Below is a small trained network, with its code and all its weights. Each question gives an input and a class and asks what happens when units are switched off, that is, made to give their printed mean instead of their output.

import numpy as np


def w(rows, s, z=0):
    codes = np.array(rows[::2]) - 128.0
    scale = np.full(codes.shape[1], s)
    scale[-1] = z or s
    return codes * scale


def f(y):
    return np.maximum(y, 0)


def log_softmax(a):
    a = a - a.max(-1, keepdims=True)
    return a - np.log(np.exp(a).sum(-1, keepdims=True))


def net(x, mask):
    res = np.array(x, float).reshape(1, 3) / 4 @ E
    y = f(res @ A[0][:, :-1].T + A[0][:, -1])
    res = res + np.where(mask, y, B[0][:, -1]) @ B[0][:, :-1]
    return log_softmax(res[-1] @ U[:, :-1].T + U[:, -1])


A, B = {}, {}
E = w([
[30,86,52],'x0',
[213,100,11],'x1',
[120,1,209],'x2',
],0.0074)
A[0] = w([
[99,59,176,228],'N0',
[155,188,88,244],'N1',
[64,152,116,164],'N2',
[36,147,151,187],'N3',
[188,88,75,253],'N4',
[154,92,88,201],'N5',
[163,196,84,248],'N6',
[33,132,139,162],'N7',
[132,121,41,242],'N8',
[132,210,131,156],'N9',
[162,140,198,240],'N10',
[166,128,177,207],'N11',
[43,130,137,171],'N12',
[149,176,33,240],'N13',
[94,166,166,231],'N14',
[153,59,77,202],'N15',
[4,98,122,243],'N16',
[63,202,105,189],'N17',
[146,153,228,230],'N18',
[83,74,149,200],'N19',
[131,140,121,94],'N20',
],0.013,0.0047)
B[0] = w([
[44,19,255,220],'N0',
[177,186,34,230],'N1',
[90,167,80,169],'N2',
[50,174,133,194],'N3',
[208,62,113,234],'N4',
[162,64,94,192],'N5',
[180,174,46,242],'N6',
[52,136,121,187],'N7',
[185,72,12,227],'N8',
[137,178,105,195],'N9',
[165,187,238,214],'N10',
[160,137,195,193],'N11',
[42,150,114,184],'N12',
[173,123,7,254],'N13',
[103,199,152,193],'N14',
[149,62,107,206],'N15',
[2,113,83,227],'N16',
[117,174,77,197],'N17',
[140,181,215,228],'N18',
[23,30,146,196],'N19',
[120,97,131,134],'N20',
],0.0083,0.01)
U = w([
[210,123,202,118],'0',
[66,127,156,41],'1',
[112,159,50,42],'2',
[132,15,117,95],'3',
[201,213,144,249],'4',
[254,121,61,148],'5',
],0.0094,0.002)

Each question gives the input, the list of numbers given to net, and the class t.
The units are the neurons (one row each of A and B). Each row of codes is followed by its name. A weight is (code - 128) times the scale printed after its matrix; where a second scale follows, it is the last column's (A, B and U).
mask holds one flag per neuron, in row order. A switched-off neuron (its flag False) gives its mean, the last column of its row in B, instead of its output. The means were averaged over made-up inputs and are rounded, as every weight is.
A unit's drop is (log p(t) with every unit on - log p(t) with that unit switched off) / (log p(t) with every unit on - log p(t) with every unit switched off).
The circuit of an input: a set's keep is (log p(t) with only the set's units on - log p(t) with every unit switched off) / (log p(t) with every unit on - log p(t) with every unit switched off). Starting from the 12 units with the biggest drops (on a tie, the unit counted first), units are removed one at a time, each time the one whose removal leaves the highest keep (on an exact tie, the one counted first), for as long as the keep stays at least 0.8.
circuit, biggest first: the units of the circuit, biggest drop first
top k neurons: the k neurons with the biggest drops, biggest first
drop when u is switched off: that unit's drop, to one decimal
input [-2,-1,-4], class 4: circuit, biggest first => (N8; N15; N16)
input [7,3,-6], class 5: circuit, biggest first => (N8; N13)
input [8,8,3], class 3: circuit, biggest first => (N6; N15)
input [-4,4,7], class 0: circuit, biggest first => (N16; N8; N13)
input [-5,1,-2], class 4: top 2 neurons => (N8; N15)
input [-4,-4,3], class 0: top 3 neurons => (N10; N16; N18)
input [-1,-6,-5], class 4: top neuron => (N19)
input [-2,1,1], class 0: top 2 neurons => (N13; N8)
input [-2,0,6], class 0: drop when N10 is switched off => 0.2
input [-6,0,-4], class 4: drop when N8 is switched off => 0.3
